Below is a small trained network, with its code and all its weights. Each question gives an input and a target symbol and asks what happens when units are switched off, that is, made to give their printed mean instead of their output.

import numpy as np


def w(rows, s, z=0):
    codes = np.array(rows[::2]) - 128.0
    scale = np.full(codes.shape[1], s)
    scale[-1] = z or s
    return codes * scale


def f(y):
    return np.maximum(y, 0)


def softmax(a):
    e = np.exp(a - a.max(-1, keepdims=True))
    return e / e.sum(-1, keepdims=True)


def log_softmax(a):
    a = a - a.max(-1, keepdims=True)
    return a - np.log(np.exp(a).sum(-1, keepdims=True))


def net(x, mask):
    ids = ['ΔΛΣαβγεζπψ'.index(c) for c in x.split()]
    T = len(ids)
    res = E[ids] + P[:T]
    r = res
    for j in range(2):
        rows = slice(2 * j, 2 * j + 2)
        q, k, v = (r @ M[0][rows].T for M in (Q, K, V))
        z = softmax(np.where(np.tri(T) > 0, q @ k.T / 2**0.5, -1e9)) @ v
        o = O[0][rows]
        res = res + np.where(mask[j], z, o[:, -1]) @ o[:, :-1]
    y = f(res @ A[0][:, :-1].T + A[0][:, -1])
    res = res + np.where(mask[2:10], y, B[0][:, -1]) @ B[0][:, :-1]
    return log_softmax(res[-1] @ U[:, :-1].T + U[:, -1])


Q, K, V, O, A, B = {}, {}, {}, {}, {}, {}
E = w([
[128,124,179,157,202],'Δ',
[81,109,109,187,162],'Λ',
[8,149,139,200,121],'Σ',
[111,72,120,113,181],'α',
[75,122,187,144,158],'β',
[92,93,60,119,132],'γ',
[43,102,81,74,125],'ε',
[152,215,55,157,166],'ζ',
[71,180,158,112,134],'π',
[136,109,190,71,173],'ψ',
],0.017)
P = w([
[42,195,7,104,248],'0',
[65,70,132,201,134],'1',
[44,202,24,67,253],'2',
[95,89,130,184,130],'3',
[69,190,44,75,217],'4',
[116,103,128,166,124],'5',
[92,175,68,75,188],'6',
[136,119,129,154,115],'7',
[111,161,84,74,159],'8',
[149,127,133,140,107],'9',
[134,154,101,69,138],'10',
[166,139,144,118,94],'11',
[138,125,100,54,121],'12',
],0.014)
Q[0] = w([
[94,176,107,85,195],'head 1',
[176,115,151,139,42],'head 1',
[116,64,159,148,113],'head 2',
[190,108,146,187,7],'head 2',
],0.016)
K[0] = w([
[212,145,118,10,78],'head 1',
[97,98,108,152,218],'head 1',
[163,63,143,133,176],'head 2',
[58,66,111,212,253],'head 2',
],0.015)
V[0] = w([
[96,194,148,72,14],'head 1',
[2,201,84,182,9],'head 1',
[97,253,253,167,147],'head 2',
[227,230,51,186,88],'head 2',
],0.0088)
O[0] = w([
[67,219,124,73,170,59],'head 1',
[138,144,176,75,8,148],'head 1',
[100,224,236,178,98,151],'head 2',
[121,191,67,137,73,2],'head 2',
],0.013,0.0079)
A[0] = w([
[240,50,155,237,50,98],'neuron 1',
[222,156,69,214,133,84],'neuron 2',
[58,175,9,165,117,108],'neuron 3',
[164,120,178,201,59,51],'neuron 4',
[94,100,63,162,74,254],'neuron 5',
[73,79,152,186,77,180],'neuron 6',
[233,134,170,108,146,74],'neuron 7',
[136,108,157,185,131,95],'neuron 8',
],0.011,0.0075)
B[0] = w([
[7,199,41,68,74,250],'neuron 1',
[1,6,225,176,76,153],'neuron 2',
[196,183,139,42,198,178],'neuron 3',
[123,152,57,214,249,184],'neuron 4',
[162,151,85,241,52,207],'neuron 5',
[208,176,188,129,82,246],'neuron 6',
[41,84,131,249,112,156],'neuron 7',
[153,159,165,53,103,194],'neuron 8',
],0.0082,0.011)
U = w([
[39,197,45,135,225,102],'Δ',
[124,203,55,99,124,114],'Λ',
[153,128,143,192,71,33],'Σ',
[114,103,97,35,102,209],'α',
[92,185,135,42,107,127],'β',
[134,107,99,150,69,96],'γ',
[228,81,129,133,84,255],'ε',
[123,105,92,250,122,86],'ζ',
[235,108,184,148,115,205],'π',
[66,77,158,145,90,47],'ψ',
],0.011,0.0087)

Each question gives the input, a string of symbols that net reads in full, and the target symbol t.
The units are the heads (2 rows each of Q, K, V and O) and the neurons (one row each of A and B). Each row of codes is followed by its name. A weight is (code - 128) times the scale printed after its matrix; where a second scale follows, it is the last column's (O, A, B and U).
mask holds one flag per unit, heads first, then neurons. A switched-off unit (its flag False) gives its mean, the last column of its rows in O or B, instead of its output. The means were averaged over made-up inputs and are rounded, as every weight is.
A unit's drop is (log p(t) with every unit on - log p(t) with that unit switched off) / (log p(t) with every unit on - log p(t) with every unit switched off).
The circuit of an input: a set's keep is (log p(t) with only the set's units on - log p(t) with every unit switched off) / (log p(t) with every unit on - log p(t) with every unit switched off). Starting from all 10 units, units are removed one at a time, each time the one whose removal leaves the highest keep (on an exact tie, the one counted first), for as long as the keep stays at least 0.8.
circuit, biggest first: the units of the circuit, biggest drop first
k most important neurons: the k neurons with the biggest drops, biggest first
which heads matter: for each layer, one digit per head in row order, 1 if its drop is at least 0.15 and else 0, layers parted by /
input ζ α ψ π ζ α β Λ β Σ γ, target ε: circuit, biggest first : neuron 1
input ψ γ β ε γ γ, target γ: 3 most important neurons : neuron 5; neuron 1; neuron 3
input α ε γ, target α: which heads matter : 01
input β β β Σ, target Σ: 4 most important neurons : neuron 6; neuron 4; neuron 3; neuron 1
input ψ β α α ε ε ψ Σ ψ β β ζ Σ, target Λ: circuit, biggest first : head 2; neuron 3
input Σ γ Λ ε, target ε: which heads matter : 01
input ζ ψ γ ε, target ε: which heads matter : 00
input ψ ψ α π ε α β ψ γ α Λ π Λ, target β: circuit, biggest first : head 1; head 2
input ψ ε γ ψ ε Σ β Δ α β Σ, target π: circuit, biggest first : neuron 1; neuron 6
input β Δ β β ζ α Σ γ Δ, target ε: circuit, biggest first : neuron 1; head 2
input ψ β ζ Λ γ, target Λ: circuit, biggest first : neuron 3; head 2
input γ ψ Σ ζ β β α Λ α, target ζ: circuit, biggest first : head 1; head 2; neuron 5
input Λ β β γ Σ β Δ ψ β, target Δ: 2 most important neurons : neuron 6; neuron 5
input π β α, target β: circuit, biggest first : head 1
input π γ ψ γ γ α, target α: circuit, biggest first : neuron 1; head 2
input ζ ε ε, target Λ: circuit, biggest first : head 2; neuron 5; head 1
input π ψ π γ ε, target β: which heads matter : 10
input α Σ ψ β γ α Δ β Λ, target π: which heads matter : 01
input ψ γ π γ β ε ψ π β ζ ζ γ Δ, target Λ: which heads matter : 11
input α ψ β β Δ ψ ε ζ β α α ζ α, target Λ: most important neuron : neuron 3
